Below is a small trained network, with its code and all its weights. Each question gives an input and a class and asks what happens when units are switched off, that is, made to give their printed mean instead of their output.

import numpy as np


def w(rows, s, z=0):
    codes = np.array(rows[::2]) - 128.0
    scale = np.full(codes.shape[1], s)
    scale[-1] = z or s
    return codes * scale


def f(y):
    return y / 2 * (1 + np.tanh(0.7978845608 * (y + 0.044715 * y**3)))


def log_softmax(a):
    a = a - a.max(-1, keepdims=True)
    return a - np.log(np.exp(a).sum(-1, keepdims=True))


def net(x, mask):
    res = np.array(x, float).reshape(1, 3) / 4 @ E
    y = f(res @ A[0][:, :-1].T + A[0][:, -1])
    res = res + np.where(mask, y, B[0][:, -1]) @ B[0][:, :-1]
    return log_softmax(res[-1] @ U[:, :-1].T + U[:, -1])


A, B = {}, {}
E = w([
[167,72,224,75,233,202,157,166,250,150],'x0',
[67,163,155,61,161,122,141,156,178,15],'x1',
[52,16,124,153,140,116,161,140,142,101],'x2',
],0.012)
A[0] = w([
[130,82,140,145,132,141,122,114,162,147,168],'neuron 1',
[8,115,82,118,85,53,128,113,61,5,131],'neuron 2',
[65,118,77,123,109,81,115,150,118,85,199],'neuron 3',
[158,107,113,129,108,114,132,147,141,152,190],'neuron 4',
[143,44,166,117,160,139,122,103,102,168,150],'neuron 5',
[164,121,91,111,164,111,166,157,105,136,60],'neuron 6',
[152,71,84,120,106,96,107,184,168,147,113],'neuron 7',
[23,173,129,168,83,140,151,125,89,73,129],'neuron 8',
[141,107,162,120,144,111,111,144,180,94,4],'neuron 9',
[165,253,106,129,72,104,97,119,48,122,232],'neuron 10',
[170,176,109,127,104,121,113,108,84,113,157],'neuron 11',
[83,147,174,176,114,172,116,97,130,151,242],'neuron 12',
[186,135,38,108,203,63,251,105,129,140,69],'neuron 13',
[60,124,189,92,212,169,152,133,247,30,176],'neuron 14',
],0.013,0.0025)
B[0] = w([
[135,103,89,137,112,201,160,139,130,135,154],'neuron 1',
[49,163,85,185,127,75,93,100,101,57,226],'neuron 2',
[103,124,114,137,130,103,78,136,119,93,176],'neuron 3',
[95,119,124,111,106,125,144,186,164,159,142],'neuron 4',
[118,143,154,160,136,191,124,113,97,178,165],'neuron 5',
[91,77,68,140,149,121,252,133,141,91,128],'neuron 6',
[84,168,129,122,137,171,93,141,197,122,141],'neuron 7',
[110,121,100,138,99,100,45,122,115,114,183],'neuron 8',
[125,88,151,124,137,129,137,125,123,116,161],'neuron 9',
[163,135,111,115,153,31,157,139,157,176,224],'neuron 10',
[150,159,143,91,109,113,168,136,122,155,173],'neuron 11',
[108,213,134,113,132,163,166,72,137,120,138],'neuron 12',
[137,86,119,141,134,108,126,138,110,164,127],'neuron 13',
[194,87,164,76,143,141,148,135,132,47,253],'neuron 14',
],0.021,0.027)
U = w([
[190,117,254,67,202,216,114,163,176,28,107],'0',
[61,216,80,149,86,64,42,119,92,57,254],'1',
[78,173,176,194,127,243,132,154,171,193,68],'2',
[184,244,122,84,112,82,143,161,160,159,72],'3',
],0.0063,0.0024)

Each question gives the input, the list of numbers given to net, and the class t.
The units are the neurons (one row each of A and B). Each row of codes is followed by its name. A weight is (code - 128) times the scale printed after its matrix; where a second scale follows, it is the last column's (A, B and U).
mask holds one flag per neuron, in row order. A switched-off neuron (its flag False) gives its mean, the last column of its row in B, instead of its output. The means were averaged over made-up inputs and are rounded, as every weight is.
A unit's drop is (log p(t) with every unit on - log p(t) with that unit switched off) / (log p(t) with every unit on - log p(t) with every unit switched off).
The circuit of an input: a set's keep is (log p(t) with only the set's units on - log p(t) with every unit switched off) / (log p(t) with every unit on - log p(t) with every unit switched off). Starting from the 12 units with the biggest drops (on a tie, the unit counted first), units are removed one at a time, each time the one whose removal leaves the highest keep (on an exact tie, the one counted first), for as long as the keep stays at least 0.8.
circuit, biggest first: the units of the circuit, biggest drop first
top k neurons: the k neurons with the biggest drops, biggest first
drop of u: that unit's drop, to one decimal
input [-3,-4,0], class 3: circuit, biggest first : [neuron 2]
input [-1,-1,-2], class 3: circuit, biggest first : [neuron 2; neuron 14]
input [-1,-6,2], class 2: top 2 neurons : [neuron 14; neuron 2]
input [-6,0,-7], class 3: top 2 neurons : [neuron 10; neuron 11]
input [3,-3,4], class 2: top 2 neurons : [neuron 14; neuron 5]
input [0,6,0], class 0: top 2 neurons : [neuron 14; neuron 10]
input [-7,-3,-5], class 3: top 2 neurons : [neuron 10; neuron 11]
input [0,8,-5], class 0: drop of neuron 14 : 0.6
input [1,-1,6], class 0: drop of neuron 2 : 0.1
input [0,-2,-1], class 3: drop of neuron 14 : 1.1
